Here is a tiny trained network, its code and every weight. The questions are about switching its units off for an input and a class, where a switched-off unit gives its printed mean instead of its output.

import numpy as np


def w(rows, s, z=0):
    codes = np.array(rows[::2]) - 128.0
    scale = np.full(codes.shape[1], s)
    scale[-1] = z or s
    return codes * scale


def f(y):
    return np.maximum(y, 0)


def log_softmax(a):
    a = a - a.max(-1, keepdims=True)
    return a - np.log(np.exp(a).sum(-1, keepdims=True))


def net(x, mask):
    res = np.array(x, float).reshape(1, 6) / 4 @ E
    y = f(res @ A[0][:, :-1].T + A[0][:, -1])
    res = res + np.where(mask, y, B[0][:, -1]) @ B[0][:, :-1]
    return log_softmax(res[-1] @ U[:, :-1].T + U[:, -1])


A, B = {}, {}
E = w([
[150,119,105,4,175,209,89],'x0',
[112,113,139,124,125,140,137],'x1',
[99,104,68,189,61,154,28],'x2',
[213,106,159,200,139,201,148],'x3',
[144,145,92,140,145,119,131],'x4',
[114,112,104,143,166,131,140],'x5',
],0.015)
A[0] = w([
[135,113,74,71,137,219,38,52],'N0',
[79,89,119,129,166,174,106,142],'N1',
[172,134,150,37,196,126,159,121],'N2',
[97,99,84,138,90,165,28,154],'N3',
[117,149,168,143,125,93,211,186],'N4',
[134,135,186,78,167,82,148,142],'N5',
[213,96,154,132,160,174,122,151],'N6',
[137,79,124,153,84,140,166,125],'N7',
[123,94,108,112,108,184,67,113],'N8',
[65,137,118,174,82,88,109,181],'N9',
[168,89,118,250,94,175,121,119],'N10',
[237,102,186,204,154,199,117,166],'N11',
[154,146,137,60,162,152,160,133],'N12',
[39,124,79,52,111,50,140,255],'N13',
[78,198,130,46,169,88,138,155],'N14',
[150,144,188,133,156,53,224,207],'N15',
],0.013,0.0078)
B[0] = w([
[129,188,177,82,191,116,157,226],'N0',
[155,136,135,137,144,130,121,168],'N1',
[83,102,75,148,36,215,100,208],'N2',
[171,126,168,162,156,100,129,239],'N3',
[169,178,161,118,190,118,133,209],'N4',
[91,135,138,110,139,150,113,189],'N5',
[146,106,124,86,124,157,156,192],'N6',
[120,137,121,134,109,153,90,164],'N7',
[125,174,158,129,157,129,139,193],'N8',
[145,97,113,195,143,68,81,222],'N9',
[139,136,159,164,94,197,83,243],'N10',
[134,123,128,103,96,249,163,240],'N11',
[79,81,71,117,73,162,100,188],'N12',
[88,158,140,158,146,96,46,251],'N13',
[111,163,112,123,127,140,67,211],'N14',
[148,190,187,91,179,108,171,242],'N15',
],0.015,0.021)
U = w([
[117,198,164,81,193,39,130,227],'0',
[110,91,116,193,33,176,48,209],'1',
[234,143,185,93,160,152,254,101],'2',
[103,26,69,70,32,163,210,5],'3',
[149,15,124,227,83,4,82,82],'4',
],0.0091,0.0029)

Each question gives the input, the list of numbers given to net, and the class t.
The units are the neurons (one row each of A and B). Each row of codes is followed by its name. A weight is (code - 128) times the scale printed after its matrix; where a second scale follows, it is the last column's (A, B and U).
mask holds one flag per neuron, in row order. A switched-off neuron (its flag False) gives its mean, the last column of its row in B, instead of its output. The means were averaged over made-up inputs and are rounded, as every weight is.
A unit's drop is (log p(t) with every unit on - log p(t) with that unit switched off) / (log p(t) with every unit on - log p(t) with every unit switched off).
The circuit of an input: a set's keep is (log p(t) with only the set's units on - log p(t) with every unit switched off) / (log p(t) with every unit on - log p(t) with every unit switched off). Starting from the 12 units with the biggest drops (on a tie, the unit counted first), units are removed one at a time, each time the one whose removal leaves the highest keep (on an exact tie, the one counted first), for as long as the keep stays at least 0.8.
units of the circuit, in order: the units of the circuit, biggest drop first
unit that matters most: the unit with the biggest drop
k most important neurons: the k neurons with the biggest drops, biggest first
drop of u: that unit's drop, to one decimal
input [2,-1,-4,-1,-6,-6], class 1: units of the circuit, in order : [N2]
input [-7,5,7,0,5,-4], class 4: 3 most important neurons : [N9 N11 N2]
input [-4,-7,0,6,-2,-1], class 2: 3 most important neurons : [N2 N13 N12]
input [6,-1,0,-2,-2,-2], class 1: 3 most important neurons : [N2 N15 N12]
input [-7,7,0,3,-2,4], class 2: 4 most important neurons : [N2 N15 N13 N4]
input [1,-6,-4,-3,-7,-6], class 1: 3 most important neurons : [N2 N0 N12]
input [-5,1,0,5,2,-3], class 2: 2 most important neurons : [N2 N13]
input [8,-2,1,-1,-8,-5], class 0: 3 most important neurons : [N0 N10 N11]
input [2,-2,8,0,-3,-8], class 0: 2 most important neurons : [N0 N11]
input [-5,-7,-4,1,0,8], class 2: 2 most important neurons : [N13 N14]
input [1,-5,2,-1,4,3], class 0: 3 most important neurons : [N2 N10 N9]
input [2,-2,-4,8,-7,-7], class 3: drop of N4 : 0.0
input [-4,-3,7,-1,-5,2], class 4: drop of N9 : 0.1
input [-7,3,6,0,-2,4], class 4: drop of N11 : 0.2
input [-8,-5,5,-2,8,-5], class 4: unit that matters most : N9
